Below are the code and all the weights of a small trained network. Each question names an input and a target symbol and asks about switching units off, where a switched-off unit gives its printed mean instead of its output.

import numpy as np


def w(rows, s, z=0):
    codes = np.array(rows[::2]) - 128.0
    scale = np.full(codes.shape[1], s)
    scale[-1] = z or s
    return codes * scale


def norm(h):
    return h / np.sqrt((h * h).mean(-1, keepdims=True) + 1e-5)


def f(y):
    return y / 2 * (1 + np.tanh(0.7978845608 * (y + 0.044715 * y**3)))


def softmax(a):
    e = np.exp(a - a.max(-1, keepdims=True))
    return e / e.sum(-1, keepdims=True)


def log_softmax(a):
    a = a - a.max(-1, keepdims=True)
    return a - np.log(np.exp(a).sum(-1, keepdims=True))


def net(x, mask):
    ids = ['ΔΠβητψ'.index(c) for c in x.split()]
    T = len(ids)
    res = E[ids] + P[:T]
    u = 0
    for l in range(2):
        r = norm(res)
        for j in range(2):
            rows = slice(2 * j, 2 * j + 2)
            q, k, v = (r @ M[l][rows].T for M in (Q, K, V))
            z = softmax(np.where(np.tri(T) > 0, q @ k.T / 2**0.5, -1e9)) @ v
            o = O[l][rows]
            res = res + np.where(mask[u + j], z, o[:, -1]) @ o[:, :-1]
        u += 2
        y = f(norm(res) @ A[l][:, :-1].T + A[l][:, -1])
        res = res + np.where(mask[u : u + 16], y, B[l][:, -1]) @ B[l][:, :-1]
        u += 16
    return log_softmax(norm(res)[-1] @ U[:, :-1].T + U[:, -1])


Q, K, V, O, A, B = {}, {}, {}, {}, {}, {}
E = w([
[97,157,213,202,197,194,110,114,166],'Δ',
[59,124,102,136,178,245,158,80,177],'Π',
[93,142,98,63,145,184,108,5,150],'β',
[140,124,161,21,216,132,163,100,197],'η',
[16,195,131,134,122,26,142,97,164],'τ',
[102,89,165,150,82,132,6,114,143],'ψ',
],0.021)
P = w([
[147,176,172,212,161,96,208,34,125],'0',
[118,176,100,198,176,103,122,45,140],'1',
[117,177,95,163,199,102,76,70,81],'2',
[111,146,112,136,161,105,90,95,111],'3',
[140,147,107,137,99,115,103,116,173],'4',
[101,127,139,86,126,116,103,143,109],'5',
[122,145,123,88,88,128,98,164,130],'6',
[108,120,122,61,95,124,105,188,98],'7',
[119,132,105,57,74,142,99,203,118],'8',
[120,128,99,49,67,153,95,220,109],'9',
[109,145,109,27,58,171,96,236,89],'10',
[106,163,132,1,51,192,93,249,75],'11',
],0.0087)
Q[0] = w([
[252,81,67,202,153,104,170,105,47],'0.h1',
[194,140,85,196,163,157,190,125,74],'0.h1',
[126,95,69,110,201,125,91,106,158],'0.h2',
[238,75,73,187,171,107,220,99,67],'0.h2',
],0.016)
K[0] = w([
[129,179,132,199,225,119,230,20,140],'0.h1',
[136,178,144,92,155,126,170,74,148],'0.h1',
[125,122,116,129,127,81,116,147,129],'0.h2',
[105,164,189,248,198,52,155,26,146],'0.h2',
],0.018)
V[0] = w([
[166,77,159,141,164,252,133,123,123],'0.h1',
[122,162,129,62,155,109,144,69,153],'0.h1',
[143,131,133,117,172,94,85,193,164],'0.h2',
[93,120,115,132,173,147,134,152,178],'0.h2',
],0.026)
O[0] = w([
[247,115,132,190,120,128,149,144,194,28],'0.h1',
[120,145,127,111,148,79,56,167,108,76],'0.h1',
[161,203,165,121,83,126,133,119,148,149],'0.h2',
[149,148,89,109,167,137,138,134,115,254],'0.h2',
],0.016,0.0071)
A[0] = w([
[133,77,89,149,160,137,149,133,74,139],'0.n1',
[152,128,114,83,87,164,68,135,121,125],'0.n2',
[64,137,193,182,139,108,180,216,148,105],'0.n3',
[134,152,106,109,149,110,160,131,141,130],'0.n4',
[107,92,152,98,97,112,87,184,130,59],'0.n5',
[156,119,60,170,106,132,133,137,188,155],'0.n6',
[134,141,168,150,111,86,123,58,96,116],'0.n7',
[131,128,165,160,182,114,145,6,110,131],'0.n8',
[174,148,103,76,108,179,120,78,37,68],'0.n9',
[97,115,61,137,139,175,180,118,124,97],'0.n10',
[196,165,93,156,180,94,128,101,138,6],'0.n11',
[110,163,127,133,145,122,81,118,94,41],'0.n12',
[71,150,151,82,107,163,116,181,93,141],'0.n13',
[144,85,167,135,186,109,85,167,161,57],'0.n14',
[122,19,124,149,112,135,168,133,90,128],'0.n15',
[110,60,108,56,140,137,106,150,170,140],'0.n16',
],0.017,0.0027)
B[0] = w([
[168,121,102,102,173,169,88,96,134,184],'0.n1',
[147,182,123,105,117,150,110,145,126,160],'0.n2',
[203,222,108,178,171,83,91,73,109,168],'0.n3',
[113,127,215,150,139,184,119,146,160,164],'0.n4',
[137,130,117,106,189,184,153,132,128,147],'0.n5',
[90,88,161,128,203,116,109,104,87,165],'0.n6',
[132,71,130,157,95,183,101,162,200,187],'0.n7',
[55,146,101,104,61,86,173,150,222,254],'0.n8',
[155,194,109,122,135,71,64,164,138,186],'0.n9',
[59,154,153,86,167,129,59,167,206,237],'0.n10',
[246,155,127,163,184,94,94,182,120,181],'0.n11',
[103,143,141,93,124,156,176,163,129,169],'0.n12',
[97,113,121,155,185,175,83,63,43,208],'0.n13',
[227,136,68,111,105,109,141,45,109,173],'0.n14',
[131,145,252,164,78,62,157,151,151,163],'0.n15',
[222,179,122,178,113,166,166,47,58,180],'0.n16',
],0.017,0.0084)
Q[1] = w([
[120,150,169,108,118,119,120,126,132],'1.h1',
[122,147,153,130,122,127,110,134,142],'1.h1',
[227,9,85,66,34,123,204,198,126],'1.h2',
[80,99,41,98,205,103,241,116,53],'1.h2',
],0.013)
K[1] = w([
[131,114,129,124,111,133,130,140,118],'1.h1',
[134,98,138,123,109,119,140,136,112],'1.h1',
[193,1,144,251,186,131,162,227,103],'1.h2',
[100,40,85,49,239,47,155,138,122],'1.h2',
],0.014)
V[1] = w([
[109,187,133,119,252,75,139,119,145],'1.h1',
[142,99,175,117,84,191,83,152,131],'1.h1',
[149,140,94,115,133,171,104,106,113],'1.h2',
[142,148,100,104,129,148,125,106,151],'1.h2',
],0.037)
O[1] = w([
[6,110,100,102,90,119,111,142,216,224],'1.h1',
[251,79,81,92,171,92,163,150,82,153],'1.h1',
[169,141,124,156,161,94,167,131,157,123],'1.h2',
[202,109,127,106,78,87,133,104,100,246],'1.h2',
],0.014,0.011)
A[1] = w([
[119,140,128,97,32,201,125,119,167,88],'1.n1',
[126,182,67,106,112,161,128,185,138,121],'1.n2',
[199,152,153,135,159,102,116,126,95,184],'1.n3',
[126,170,170,163,82,114,158,119,120,169],'1.n4',
[53,92,110,124,143,145,146,105,110,54],'1.n5',
[83,126,142,246,84,153,151,153,145,74],'1.n6',
[137,136,161,164,148,87,84,165,119,92],'1.n7',
[87,146,151,141,151,147,195,185,160,3],'1.n8',
[76,109,194,126,58,103,124,97,159,59],'1.n9',
[117,128,91,101,209,114,157,178,6,176],'1.n10',
[132,85,94,180,155,135,91,88,168,155],'1.n11',
[90,183,144,123,12,147,122,183,173,142],'1.n12',
[65,153,162,102,195,154,198,177,131,101],'1.n13',
[117,166,155,133,92,62,115,123,154,80],'1.n14',
[107,91,128,188,178,141,203,137,162,10],'1.n15',
[159,125,171,82,144,87,197,141,140,116],'1.n16',
],0.021,0.0032)
B[1] = w([
[124,150,137,126,145,82,185,206,109,227],'1.n1',
[146,133,186,144,143,108,120,143,169,172],'1.n2',
[38,142,117,118,145,129,97,90,155,209],'1.n3',
[124,80,120,117,131,120,125,171,112,172],'1.n4',
[79,128,166,81,158,96,123,164,90,167],'1.n5',
[123,126,81,145,89,145,93,3,97,157],'1.n6',
[158,157,96,56,92,125,138,113,136,139],'1.n7',
[105,166,160,78,96,134,156,128,125,140],'1.n8',
[161,187,122,132,166,112,33,117,190,202],'1.n9',
[39,152,197,117,137,94,162,199,113,160],'1.n10',
[125,109,160,135,79,146,158,134,41,167],'1.n11',
[134,64,96,156,110,154,109,60,57,252],'1.n12',
[97,80,104,150,98,130,157,127,67,173],'1.n13',
[141,132,165,105,139,165,179,193,122,190],'1.n14',
[69,149,141,111,157,157,170,169,171,135],'1.n15',
[154,95,111,153,92,135,138,174,80,182],'1.n16',
],0.025,0.017)
U = w([
[191,214,192,164,130,1,40,193,182,115],'Δ',
[189,136,152,173,122,50,205,228,29,151],'Π',
[179,89,68,149,108,115,49,58,68,245],'β',
[7,135,146,104,133,113,70,172,83,15],'η',
[149,71,88,201,244,150,121,175,158,2],'τ',
[114,168,184,190,71,153,180,106,171,91],'ψ',
],0.0058,0.00095)

Each question gives the input, a string of symbols that net reads in full, and the target symbol t.
The units are the heads (2 rows each of Q, K, V and O) and the neurons (one row each of A and B). Each row of codes is followed by its name. A weight is (code - 128) times the scale printed after its matrix; where a second scale follows, it is the last column's (O, A, B and U).
mask holds one flag per unit, layer by layer, with each layer's heads first. A switched-off unit (its flag False) gives its mean, the last column of its rows in O or B, instead of its output. The means were averaged over made-up inputs and are rounded, as every weight is.
A unit's drop is (log p(t) with every unit on - log p(t) with that unit switched off) / (log p(t) with every unit on - log p(t) with every unit switched off).
The circuit of an input: a set's keep is (log p(t) with only the set's units on - log p(t) with every unit switched off) / (log p(t) with every unit on - log p(t) with every unit switched off). Starting from the 12 units with the biggest drops (on a tie, the unit counted first), units are removed one at a time, each time the one whose removal leaves the highest keep (on an exact tie, the one counted first), for as long as the keep stays at least 0.8.
circuit, biggest first: the units of the circuit, biggest drop first
unit that matters most: the unit with the biggest drop
k most important neurons: the k neurons with the biggest drops, biggest first
which heads matter: for each layer, one digit per head in row order, 1 if its drop is at least 0.15 and else 0, layers parted by /
input Π β Δ Δ Δ Δ η Δ ψ Δ Δ, target β: circuit, biggest first	1.n12, 0.h2
input Δ Π η β Π β, target β: 4 most important neurons	0.n14, 0.n8, 0.n16, 1.n1
input τ Δ η ψ Π Δ τ β τ β ψ η, target Π: unit that matters most	0.h1
input τ η Π Π Δ Π, target τ: which heads matter	11 / 00
input Π β Π, target β: circuit, biggest first	0.n14, 0.h1, 1.n1
input β η β Δ ψ ψ Δ τ, target Π: which heads matter	11 / 10
input Δ β Δ β Δ β Δ Δ, target β: circuit, biggest first	0.n14, 0.h1, 1.n1
input Δ τ τ ψ β Δ Δ Π η β τ, target Δ: which heads matter	11 / 01
input τ τ Δ Π Δ τ Π Π Π, target τ: 2 most important neurons	0.n11, 0.n6
input β Π ψ Δ Δ η τ, target Π: 2 most important neurons	0.n7, 1.n1
input β ψ Δ β η Δ ψ Π ψ τ, target β: 2 most important neurons	0.n10, 1.n1
input τ ψ η Δ Δ η τ τ Δ τ τ β, target Δ: which heads matter	10 / 00
input η ψ ψ Δ Δ, target Π: 2 most important neurons	0.n7, 0.n8
input η ψ τ β, target Δ: unit that matters most	1.n9
input β τ β Δ τ Δ Δ Π Δ η, target Δ: which heads matter	10 / 00
input Π τ ψ Π τ η ψ Δ Δ, target Π: which heads matter	11 / 10
input Δ Δ η τ Δ η Π, target Δ: 3 most important neurons	1.n2, 0.n14, 0.n11
input ψ β ψ Δ Π, target Π: 2 most important neurons	0.n7, 0.n8
input ψ β Δ Δ Δ Δ β τ, target Δ: 3 most important neurons	0.n1, 0.n10, 1.n9
input ψ Π ψ, target Π: unit that matters most	1.h1
input Δ Π β η Δ η Δ ψ β ψ ψ, target β: 3 most important neurons	0.n10, 0.n8, 1.n1
input Δ β Π, target β: 3 most important neurons	0.n14, 1.n11, 1.n1
input Π η Δ, target Δ: which heads matter	10 / 00
input Δ τ Π Δ β τ τ ψ τ, target β: 3 most important neurons	1.n12, 1.n6, 1.n9
input β ψ ψ τ τ η η τ β Δ η, target Δ: 4 most important neurons	0.n7, 1.n12, 0.n9, 1.n13
input Δ β τ Δ Δ Π Δ, target τ: which heads matter	11 / 00
input η τ β η ψ Δ Δ Δ Δ η ψ β, target Π: unit that matters most	0.h2
